Here is a tiny trained network, its code and every weight. The questions are about switching its units off for an input and a target symbol, where a switched-off unit gives its printed mean instead of its output.

import numpy as np


def w(rows, s, z=0):
    codes = np.array(rows[::2]) - 128.0
    scale = np.full(codes.shape[1], s)
    scale[-1] = z or s
    return codes * scale


def f(y):
    return y / 2 * (1 + np.tanh(0.7978845608 * (y + 0.044715 * y**3)))


def softmax(a):
    e = np.exp(a - a.max(-1, keepdims=True))
    return e / e.sum(-1, keepdims=True)


def log_softmax(a):
    a = a - a.max(-1, keepdims=True)
    return a - np.log(np.exp(a).sum(-1, keepdims=True))


def net(x, mask):
    ids = ['αβεζηθλμπσφω'.index(c) for c in x.split()]
    T = len(ids)
    res = E[ids] + P[:T]
    r = res
    for j in range(2):
        rows = slice(3 * j, 3 * j + 3)
        q, k, v = (r @ M[0][rows].T for M in (Q, K, V))
        z = softmax(np.where(np.tri(T) > 0, q @ k.T / 3**0.5, -1e9)) @ v
        o = O[0][rows]
        res = res + np.where(mask[j], z, o[:, -1]) @ o[:, :-1]
    y = f(res @ A[0][:, :-1].T + A[0][:, -1])
    res = res + np.where(mask[2:6], y, B[0][:, -1]) @ B[0][:, :-1]
    return log_softmax(res[-1] @ U[:, :-1].T + U[:, -1])


Q, K, V, O, A, B = {}, {}, {}, {}, {}, {}
E = w([
[43,115,249,88,61],'α',
[98,160,126,123,114],'β',
[156,139,96,62,177],'ε',
[108,113,102,82,164],'ζ',
[132,124,108,55,184],'η',
[114,140,83,35,152],'θ',
[54,88,106,120,136],'λ',
[137,154,80,104,61],'μ',
[138,13,70,177,88],'π',
[134,66,3,75,147],'σ',
[245,82,94,87,91],'φ',
[177,14,166,122,149],'ω',
],0.014)
P = w([
[117,212,155,111,201],'0',
[99,165,133,69,169],'1',
[109,131,102,97,113],'2',
[104,81,86,127,70],'3',
[90,43,72,136,41],'4',
[88,7,73,144,3],'5',
],0.0052)
Q[0] = w([
[96,70,110,36,50],'h1',
[254,165,178,217,158],'h1',
[156,165,185,97,149],'h1',
[112,56,106,68,132],'h2',
[171,92,161,158,138],'h2',
[154,99,124,160,124],'h2',
],0.029)
K[0] = w([
[149,55,162,118,92],'h1',
[141,150,62,116,253],'h1',
[101,116,104,174,148],'h1',
[122,82,113,95,52],'h2',
[96,156,169,115,125],'h2',
[115,131,169,83,120],'h2',
],0.03)
V[0] = w([
[68,19,138,230,187],'h1',
[153,116,253,107,151],'h1',
[223,53,120,83,150],'h1',
[216,54,128,76,246],'h2',
[249,161,91,219,85],'h2',
[113,55,51,118,153],'h2',
],0.014)
O[0] = w([
[116,80,254,177,161,1],'h1',
[72,42,161,40,140,237],'h1',
[226,67,103,121,90,84],'h1',
[176,46,70,110,240,32],'h2',
[65,32,53,146,84,74],'h2',
[117,156,78,175,182,195],'h2',
],0.012,0.0053)
A[0] = w([
[179,102,73,209,150,9],'n1',
[254,161,181,111,40,94],'n2',
[139,101,70,112,48,185],'n3',
[72,92,196,129,133,2],'n4',
],0.0085,0.0076)
B[0] = w([
[2,25,61,165,253,175],'n1',
[38,64,59,114,200,221],'n2',
[153,142,203,179,84,251],'n3',
[234,210,11,84,140,196],'n4',
],0.0086,0.015)
U = w([
[55,132,135,38,135,91],'α',
[11,129,192,151,96,118],'β',
[182,145,118,116,131,33],'ε',
[189,155,169,153,142,121],'ζ',
[198,149,136,127,143,78],'η',
[205,177,117,118,144,81],'θ',
[140,182,254,207,166,186],'λ',
[142,184,109,174,47,226],'μ',
[62,122,215,235,145,132],'π',
[81,185,116,191,187,1],'σ',
[136,82,71,149,79,52],'φ',
[201,68,233,135,98,242],'ω',
],0.005,0.0067)

Each question gives the input, a string of symbols that net reads in full, and the target symbol t.
The units are the heads (3 rows each of Q, K, V and O) and the neurons (one row each of A and B). Each row of codes is followed by its name. A weight is (code - 128) times the scale printed after its matrix; where a second scale follows, it is the last column's (O, A, B and U).
mask holds one flag per unit, heads first, then neurons. A switched-off unit (its flag False) gives its mean, the last column of its rows in O or B, instead of its output. The means were averaged over made-up inputs and are rounded, as every weight is.
A unit's drop is (log p(t) with every unit on - log p(t) with that unit switched off) / (log p(t) with every unit on - log p(t) with every unit switched off).
The circuit of an input: a set's keep is (log p(t) with only the set's units on - log p(t) with every unit switched off) / (log p(t) with every unit on - log p(t) with every unit switched off). Starting from all 6 units, units are removed one at a time, each time the one whose removal leaves the highest keep (on an exact tie, the one counted first), for as long as the keep stays at least 0.8.
units of the circuit, in order: the units of the circuit, biggest drop first
most important unit: the unit with the biggest drop
top k neurons: the k neurons with the biggest drops, biggest first
heads that matter: for each layer, one digit per head in row order, 1 if its drop is at least 0.15 and else 0, layers parted by /
drop when u is switched off: that unit's drop, to one decimal
input α μ ω μ μ, target β: heads that matter -> 11
input α μ θ η, target α: heads that matter -> 10
input μ θ ω β, target ω: most important unit -> h1
input φ σ η, target φ: units of the circuit, in order -> [h1, n1, h2]
input α μ λ, target α: heads that matter -> 10
input θ λ π, target π: top 2 neurons -> [n1, n4]
input μ ζ α λ π, target α: units of the circuit, in order -> [h2, n3, n2]
input φ σ φ ω ε, target ω: heads that matter -> 10
input ζ π φ α, target α: top 2 neurons -> [n3, n4]
input μ μ μ π, target π: units of the circuit, in order -> [h1, n1]
input φ μ μ ζ η, target μ: units of the circuit, in order -> [h1, h2]
input μ θ π ε, target π: units of the circuit, in order -> [h1, n1, h2]
input λ λ β μ φ, target φ: units of the circuit, in order -> [h1, n2]
input μ σ σ λ, target σ: units of the circuit, in order -> [h2]
input α φ ζ λ, target α: units of the circuit, in order -> [h1, h2]
input ε θ ζ μ φ β, target φ: units of the circuit, in order -> [h1, h2]
input μ α η η φ, target α: top 2 neurons -> [n2, n4]
input μ σ θ, target σ: units of the circuit, in order -> [h2, h1, n1]
input ε λ λ ζ β, target λ: units of the circuit, in order -> [h1, h2]
input μ μ μ μ σ, target σ: most important unit -> h2
input α φ μ σ, target α: top 2 neurons -> [n3, n4]
input π η λ, target π: top 2 neurons -> [n4, n1]
input μ λ φ, target φ: top 2 neurons -> [n1, n2]
input θ θ α λ α, target λ: top 2 neurons -> [n2, n1]
input μ μ ω μ, target ω: drop when h1 is switched off -> 0.6
input ζ ε φ α, target α: drop when h2 is switched off -> 0.2
input ω α μ, target α: drop when n3 is switched off -> 0.2
